Below is a small trained network, with its code and all its weights. Each question gives an input and a target symbol and asks what happens when units are switched off, that is, made to give their printed mean instead of their output.

import numpy as np


def w(rows, s, z=0):
    codes = np.array(rows[::2]) - 128.0
    scale = np.full(codes.shape[1], s)
    scale[-1] = z or s
    return codes * scale


def f(y):
    return np.maximum(y, 0)


def softmax(a):
    e = np.exp(a - a.max(-1, keepdims=True))
    return e / e.sum(-1, keepdims=True)


def log_softmax(a):
    a = a - a.max(-1, keepdims=True)
    return a - np.log(np.exp(a).sum(-1, keepdims=True))


def net(x, mask):
    ids = ['βγδξπτφ'.index(c) for c in x.split()]
    T = len(ids)
    res = E[ids] + P[:T]
    q, k, v = (res @ M[0].T for M in (Q, K, V))
    z = softmax(np.where(np.tri(T) > 0, q @ k.T / 3**0.5, -1e9)) @ v
    res = res + np.where(mask[0], z, O[0][:, -1]) @ O[0][:, :-1]
    y = f(res @ A[0][:, :-1].T + A[0][:, -1])
    res = res + np.where(mask[1:25], y, B[0][:, -1]) @ B[0][:, :-1]
    return log_softmax(res[-1] @ U[:, :-1].T + U[:, -1])


Q, K, V, O, A, B = {}, {}, {}, {}, {}, {}
E = w([
[75,217,120,182,103,213,149,188,108],'β',
[146,152,143,232,183,175,93,255,188],'γ',
[31,128,76,121,120,164,186,168,58],'δ',
[96,224,85,230,174,155,172,69,195],'ξ',
[55,46,195,110,176,83,100,194,81],'π',
[91,171,69,150,154,174,208,77,117],'τ',
[43,197,138,167,76,85,134,19,124],'φ',
],0.0091)
P = w([
[31,157,191,163,85,105,210,159,189],'0',
[83,145,111,171,96,135,177,124,45],'1',
[53,179,97,35,117,136,44,134,173],'2',
[85,80,193,138,138,145,246,123,224],'3',
[133,169,94,189,159,112,159,156,15],'4',
[112,111,107,73,154,220,2,39,158],'5',
[99,82,237,147,158,197,210,148,190],'6',
[152,168,98,187,201,102,169,179,7],'7',
],0.0084)
Q[0] = w([
[75,80,180,151,97,169,195,119,162],'H0',
[78,143,161,174,144,177,181,126,157],'H0',
[78,168,112,220,254,119,175,144,8],'H0',
],0.0099)
K[0] = w([
[116,119,55,40,122,200,4,40,120],'H0',
[180,112,109,113,163,197,67,97,139],'H0',
[188,63,178,129,230,123,72,172,106],'H0',
],0.012)
V[0] = w([
[95,73,236,142,130,59,3,182,153],'H0',
[166,197,130,209,149,150,65,158,253],'H0',
[127,143,162,117,122,49,107,16,185],'H0',
],0.0081)
O[0] = w([
[55,108,165,210,172,121,14,136,140,248],'H0',
[187,136,156,162,54,62,78,205,225,152],'H0',
[181,196,141,111,203,1,114,115,122,45],'H0',
],0.0088,0.0012)
A[0] = w([
[134,65,163,143,164,119,128,114,134,56],'N0',
[154,145,170,146,123,89,166,118,173,197],'N1',
[150,217,103,129,83,128,138,162,2,126],'N2',
[125,180,157,98,155,130,99,86,175,191],'N3',
[95,150,110,181,166,139,131,125,142,103],'N4',
[160,88,105,94,80,216,94,111,146,199],'N5',
[113,138,189,183,95,146,98,148,221,241],'N6',
[220,125,123,126,84,96,211,119,148,86],'N7',
[78,136,111,106,144,195,46,164,184,116],'N8',
[91,90,163,122,100,164,26,158,193,3],'N9',
[139,79,167,29,85,92,174,155,159,126],'N10',
[77,113,110,149,199,125,92,79,78,90],'N11',
[187,105,113,132,166,148,161,97,66,20],'N12',
[109,91,108,141,55,178,91,151,98,90],'N13',
[172,139,134,105,67,53,125,166,172,27],'N14',
[129,125,62,59,132,117,103,86,73,136],'N15',
[106,81,179,171,101,147,170,119,170,128],'N16',
[117,131,179,121,140,84,37,57,140,104],'N17',
[181,176,67,156,124,54,88,87,65,110],'N18',
[146,171,172,110,122,94,187,169,188,124],'N19',
[126,89,190,85,134,172,154,83,161,138],'N20',
[174,162,161,130,161,73,114,180,206,65],'N21',
[98,151,114,123,97,111,20,91,146,180],'N22',
[213,127,100,151,129,163,148,171,104,83],'N23',
],0.0071,0.0042)
B[0] = w([
[151,169,99,170,132,172,110,140,95,142],'N0',
[180,121,78,150,145,125,148,149,51,193],'N1',
[111,8,219,134,102,97,105,37,186,181],'N2',
[79,124,114,97,172,86,166,179,132,188],'N3',
[106,154,143,100,136,119,78,110,104,185],'N4',
[70,122,97,70,204,39,158,204,157,173],'N5',
[104,99,88,115,90,52,54,137,90,254],'N6',
[125,210,108,97,131,216,32,80,121,159],'N7',
[178,131,115,57,125,107,112,38,135,195],'N8',
[224,105,166,112,174,148,218,24,109,169],'N9',
[137,254,93,102,74,222,28,141,128,152],'N10',
[172,158,158,151,151,170,109,75,89,216],'N11',
[40,160,54,73,172,55,44,150,115,137],'N12',
[173,107,118,153,184,80,212,145,72,179],'N13',
[46,151,204,65,173,189,107,71,225,152],'N14',
[157,103,59,94,56,86,108,128,88,164],'N15',
[137,135,148,184,88,229,101,135,106,185],'N16',
[193,164,99,160,172,150,200,169,67,177],'N17',
[168,51,180,199,54,152,192,133,158,156],'N18',
[175,113,87,106,158,83,153,99,38,189],'N19',
[139,136,112,190,93,122,184,238,134,158],'N20',
[75,69,173,85,160,120,152,89,198,174],'N21',
[165,200,105,89,186,153,180,164,153,194],'N22',
[82,234,124,97,160,174,94,197,189,141],'N23',
],0.0061,0.0078)
U = w([
[61,164,102,58,135,125,54,133,167,254],'β',
[123,105,118,107,190,59,184,154,113,109],'γ',
[254,155,110,138,137,179,168,119,91,42],'δ',
[129,122,94,211,58,95,78,200,99,215],'ξ',
[167,60,185,147,79,110,137,59,144,130],'π',
[87,140,178,182,159,155,88,100,105,20],'τ',
[76,131,203,168,132,176,194,158,193,134],'φ',
],0.008,0.0016)

Each question gives the input, a string of symbols that net reads in full, and the target symbol t.
The units are the heads (3 rows each of Q, K, V and O) and the neurons (one row each of A and B). Each row of codes is followed by its name. A weight is (code - 128) times the scale printed after its matrix; where a second scale follows, it is the last column's (O, A, B and U).
mask holds one flag per unit, heads first, then neurons. A switched-off unit (its flag False) gives its mean, the last column of its rows in O or B, instead of its output. The means were averaged over made-up inputs and are rounded, as every weight is.
A unit's drop is (log p(t) with every unit on - log p(t) with that unit switched off) / (log p(t) with every unit on - log p(t) with every unit switched off).
The circuit of an input: a set's keep is (log p(t) with only the set's units on - log p(t) with every unit switched off) / (log p(t) with every unit on - log p(t) with every unit switched off). Starting from the 12 units with the biggest drops (on a tie, the unit counted first), units are removed one at a time, each time the one whose removal leaves the highest keep (on an exact tie, the one counted first), for as long as the keep stays at least 0.8.
units of the circuit, in order: the units of the circuit, biggest drop first
unit that matters most: the unit with the biggest drop
k most important neurons: the k neurons with the biggest drops, biggest first
drop of u: that unit's drop, to one decimal
input δ φ φ φ ξ φ, target δ: units of the circuit, in order : H0, N17
input π β γ γ φ π, target γ: unit that matters most : N5
input π ξ δ φ π δ π, target φ: units of the circuit, in order : H0, N6, N20, N19
input ξ φ φ β φ φ τ, target γ: units of the circuit, in order : H0, N3
input φ φ π β φ γ β, target π: units of the circuit, in order : H0, N9, N8
input γ τ τ δ, target δ: units of the circuit, in order : H0, N10
input π φ τ γ, target δ: 2 most important neurons : N19, N1
input δ β β γ, target ξ: units of the circuit, in order : N6, H0
input β φ δ β π δ, target γ: units of the circuit, in order : N5, N13, H0
input ξ π γ π τ, target τ: units of the circuit, in order : H0, N11
input τ β γ δ, target π: 2 most important neurons : N9, N8
input φ δ β β τ, target β: 3 most important neurons : N12, N7, N23
input π δ π φ τ δ φ, target φ: drop of N8 : 0.1
input ξ φ ξ γ, target β: drop of H0 : 0.9
input φ φ φ γ φ φ δ, target γ: units of the circuit, in order : H0
input τ β π τ π δ π ξ, target τ: drop of H0 : 0.6
input τ φ β β φ φ δ τ, target β: 3 most important neurons : N12, N23, N7
